145  136  58  98  114  90  148  103  85  72  125  136  64  109  72  107
132  133  83  103  91  94  133  85  90  80  143  126  89  113  80  118
44  53  115  85  94  92  52  129  94  101  69  47  117  88  105  81
=>
145  136  58  98  114  90  148  103  85  72  125  136  64  109  72  107
44  53  115  85  94  92  52  129  94  101  69  47  117  88  105  81

99  84  104  128  116  87  89  113
86  127  52  105  105  133  101  111
82  101  67  84  102  112  100  102
100  98  105  95  128  80  151  85
83  124  50  89  126  122  95  116
97  98  106  82  116  94  131  92
92  123  85  103  113  105  94  91
104  91  100  112  113  95  91  97
82  107  104  88  68  101  99  69
101  136  52  96  100  125  92  111
92  95  125  95  60  87  87  88
103  77  112  123  157  82  102  102
=>
99  84  104  128  116  87  89  113
82  101  67  84  102  112  100  102
83  124  50  89  126  122  95  116
92  123  85  103  113  105  94  91
82  107  104  88  68  101  99  69
92  95  125  95  60  87  87  88

129  133  118  121  83  74  133  103
48  58  82  76  119  142  66  95
84  89  100  82  121  118  68  87
129  91  91  132  72  64  77  127
122  131  115  108  93  81  121  101
123  103  93  147  57  61  119  143
114  111  107  104  99  96  88  106
91  90  93  94  100  103  102  97
=>
129  133  118  121  83  74  133  103
84  89  100  82  121  118  68  87
122  131  115  108  93  81  121  101
114  111  107  104  99  96  88  106

121  106
121  94
53  108
54  94
122  98
122  106
=>
121  106
53  108
122  98

111  113
115  83
142  70
118  77
44  50
150  137
=>
111  113
142  70
44  50

128  120  82
73  120  111
91  107  106
135  106  75
101  84  91
141  57  75
145  106  97
137  83  110
=>
128  120  82
91  107  106
101  84  91
145  106  97

73  116
121  93
119  89
126  94
122  84
108  142
101  132
96  54
112  135
79  97
123  86
73  82
=>
73  116
119  89
122  84
101  132
112  135
123  86

95  93  112  97  103
95  104  104  88  98
116  101  70  59  118
101  92  93  114  96
111  93  85  88  115
108  103  92  87  104
=>
95  93  112  97  103
116  101  70  59  118
111  93  85  88  115

109  125  118  74  133  124  131  65  81  130  93  129  85  78
94  90  84  141  77  79  69  126  133  62  112  67  112  131
=>
109  125  118  74  133  124  131  65  81  130  93  129  85  78
---
66  118  91  94
124  124  123  68
50  78  68  64
135  79  149  151
154  93  152  138
=>
124  123
78  68

105  107  68  125
114  147  96  105
93  115  84  121
113  80  130  119
=>
147  96
115  84

102  61  123  84  111
100  110  100  87  68
102  145  102  136  119
=>
110  100
145  102

96  50  97
77  75  78
90  61  84
99  69  129
130  99  122
=>
75  78
61  84

104  156  110
72  107  92
100  126  100
=>
107  92
126  100

107  107  84
100  98  103
108  97  76
98  143  97
103  83  87
=>
98  103
97  76

87  114  80  82  131
116  84  69  123  73
78  108  157  100  76
86  97  122  94  105
72  120  145  116  129
=>
84  69
108  157
---
130  74  49  80  113  92  107  132  84  114  100  142  146
133  104  72  140  108  126  57  58  107  56  130  44  123
=>
146  142  100  114  84  132  107  92  113  80  49  74  130
123  44  130  56  107  58  57  126  108  140  72  104  133

90  72
109  60
71  54
147  54
95  117
83  123
=>
72  90
60  109
54  71
54  147
117  95
123  83

75  94  147  131  148  120  125  78  73  66  78
131  58  105  71  104  150  99  54  104  139  50
147  119  79  100  85  123  94  137  125  98  143
89  66  109  135  73  94  50  59  89  140  103
97  69  68  110  103  94  57  59  103  77  99
105  57  80  149  131  93  135  64  151  53  124
=>
78  66  73  78  125  120  148  131  147  94  75
50  139  104  54  99  150  104  71  105  58  131
143  98  125  137  94  123  85  100  79  119  147
103  140  89  59  50  94  73  135  109  66  89
99  77  103  59  57  94  103  110  68  69  97
124  53  151  64  135  93  131  149  80  57  105

131  137  52  128  80  133  125  56  70  141  79  133  61  60
69  69  126  79  125  67  75  125  134  68  121  73  126  124
71  73  126  72  103  70  86  130  111  71  110  70  131  136
74  57  155  77  130  70  74  152  139  53  127  72  142  141
86  90  116  89  120  87  94  116  122  91  119  90  109  110
119  111  91  119  89  119  116  88  99  111  98  116  89  79
=>
60  61  133  79  141  70  56  125  133  80  128  52  137  131
124  126  73  121  68  134  125  75  67  125  79  126  69  69
136  131  70  110  71  111  130  86  70  103  72  126  73  71
141  142  72  127  53  139  152  74  70  130  77  155  57  74
110  109  90  119  91  122  116  94  87  120  89  116  90  86
79  89  116  98  111  99  88  116  119  89  119  91  111  119

58  105  122  91  146  105  98  63  127  84
98  123  71  52  90  138  119  98  67  96
=>
84  127  63  98  105  146  91  122  105  58
96  67  98  119  138  90  52  71  123  98

94  97  108  102  88  93  88  101  88  94  93  82  90  94
116  72  51  102  94  99  96  96  138  86  96  89  93  87
=>
94  90  82  93  94  88  101  88  93  88  102  108  97  94
87  93  89  96  86  138  96  96  99  94  102  51  72  116
---
84  87  144  86  98  95  115  127  127  92  124  58  75  100  102
84  93  114  62  116  87  107  136  120  129  106  67  75  116  98
89  75  102  62  114  75  105  135  119  89  92  63  76  89  81
87  101  99  76  105  74  90  120  129  126  105  52  92  113  109
=>
84  93  114  62  116  87  107  136  120  129  106  67  75  116  98
87  101  99  76  105  74  90  120  129  126  105  52  92  113  109

97  97  101  88  98  106  98  104
98  96  101  100  105  109  109  111
96  93  99  113  98  103  99  100
98  99  102  126  93  88  104  94
107  93  105  94  107  104  106  103
105  101  102  79  107  99  103  111
101  99  102  57  108  101  106  98
100  102  98  101  87  84  106  95
103  101  103  92  104  91  104  104
105  96  102  99  99  88  100  96
=>
98  96  101  100  105  109  109  111
98  99  102  126  93  88  104  94
105  101  102  79  107  99  103  111
100  102  98  101  87  84  106  95
105  96  102  99  99  88  100  96

78  130  73  102  80  95  68
78  121  96  94  105  92  91
80  119  95  90  100  94  100
78  119  94  98  106  83  87
74  130  74  103  84  96  75
84  67  157  129  96  120  82
=>
78  121  96  94  105  92  91
78  119  94  98  106  83  87
84  67  157  129  96  120  82

98  103  108  119  110  117  114  102
72  129  149  125  146  104  120  129
95  109  106  113  113  110  104  107
=>
72  129  149  125  146  104  120  129

97  92  103  109  108  102
105  116  92  79  82  95
78  135  72  60  87  114
150  112  116  81  49  65
119  81  120  121  99  86
134  102  115  93  70  76
124  89  116  110  89  84
92  135  76  60  78  105
113  101  106  99  91  92
94  140  75  53  73  103
=>
105  116  92  79  82  95
150  112  116  81  49  65
134  102  115  93  70  76
92  135  76  60  78  105
94  140  75  53  73  103

103  118  134  100  84  76  136  91
133  126  131  98  77  85  94  71
77  102  117  102  101  79  154  114
105  90  71  95  134  81  106  114
=>
133  126  131  98  77  85  94  71
105  90  71  95  134  81  106  114

91  48  131
119  104  111
101  125  89
84  102  103
87  133  77
=>
119  104  111
84  102  103

102  57  91  102  61  94  79  124
95  95  95  94  93  104  100  101
96  76  92  101  87  99  94  117
113  54  91  98  58  99  78  142
101  125  99  92  126  107  115  85
=>
95  95  95  94  93  104  100  101
113  54  91  98  58  99  78  142

123  150  126  96  127
134  153  129  101  125
98  124  117  88  110
103  116  119  85  105
137  147  136  105  122
141  154  135  102  124
=>
134  153  129  101  125
103  116  119  85  105
141  154  135  102  124
---
73  132  150  135
116  78  67  78
76  131  149  131
126  74  63  72
=>
132  150
78  67

43  69  53  72  116
124  119  121  120  97
124  112  116  111  96
=>
69  53
119  121

75  67  87
89  147  88
137  68  56
=>
67  87
147  88

103  79  114  105  91
110  89  80  106  57
123  133  66  143  97
=>
79  114
89  80

56  103  120
144  94  82
=>
103  120
94  82

109  84  99
133  114  83
111  104  143
=>
84  99
114  83

112  112  107  119  117
135  118  116  131  113
89  131  134  142  106
94  85  76  102  54
116  100  115  106  90
=>
112  107
118  116

110  108  65
56  93  88
=>
108  65
93  88

142  107  129
93  106  111
126  116  103
104  117  104
=>
107  129
106  111
---
108  150  131
126  115  117
73  73  82
106  108  125
84  130  101
55  117  110
=>
126  115  117
108  150  131
106  108  125
84  130  101
73  73  82
55  117  110

83  65  142  136  144  114  117
42  69  110  68  54  78  119
115  133  77  69  50  67  88
=>
115  133  77  69  50  67  88
83  65  142  136  144  114  117
42  69  110  68  54  78  119

130  88  54  143  104  97  91
102  101  93  133  86  83  98
107  91  108  87  107  96  92
68  85  105  94  116  96  90
69  58  108  60  120  141  107
70  84  105  79  116  87  97
139  115  110  128  70  107  69
78  84  107  70  114  107  114
75  135  103  91  106  94  67
117  96  94  135  88  69  82
141  110  116  141  85  81  80
=>
141  110  116  141  85  81  80
139  115  110  128  70  107  69
130  88  54  143  104  97  91
117  96  94  135  88  69  82
107  91  108  87  107  96  92
102  101  93  133  86  83  98
78  84  107  70  114  107  114
75  135  103  91  106  94  67
70  84  105  79  116  87  97
69  58  108  60  120  141  107
68  85  105  94  116  96  90

86  102  127  72  128  105  91  77
117  95  71  103  120  86  107  45
104  104  81  86  126  92  101  51
122  78  115  105  92  84  63  93
98  71  112  73  97  134  120  127
109  101  77  93  126  89  102  47
=>
122  78  115  105  92  84  63  93
117  95  71  103  120  86  107  45
109  101  77  93  126  89  102  47
104  104  81  86  126  92  101  51
98  71  112  73  97  134  120  127
86  102  127  72  128  105  91  77

85  146  72  69  129  106  97  109  143  85  88  119  138  145  81  106
111  67  126  136  80  89  101  92  72  127  97  75  74  60  111  102
112  70  125  137  81  89  101  93  74  126  97  76  75  62  109  103
86  141  68  73  124  103  96  105  138  89  90  116  130  139  86  101
=>
112  70  125  137  81  89  101  93  74  126  97  76  75  62  109  103
111  67  126  136  80  89  101  92  72  127  97  75  74  60  111  102
86  141  68  73  124  103  96  105  138  89  90  116  130  139  86  101
85  146  72  69  129  106  97  109  143  85  88  119  138  145  81  106

88  92  123  105  129  111  98  83  83  57  141
47  113  53  152  79  48  156  152  115  78  120
136  144  122  151  71  112  60  102  83  136  149
=>
136  144  122  151  71  112  60  102  83  136  149
88  92  123  105  129  111  98  83  83  57  141
47  113  53  152  79  48  156  152  115  78  120
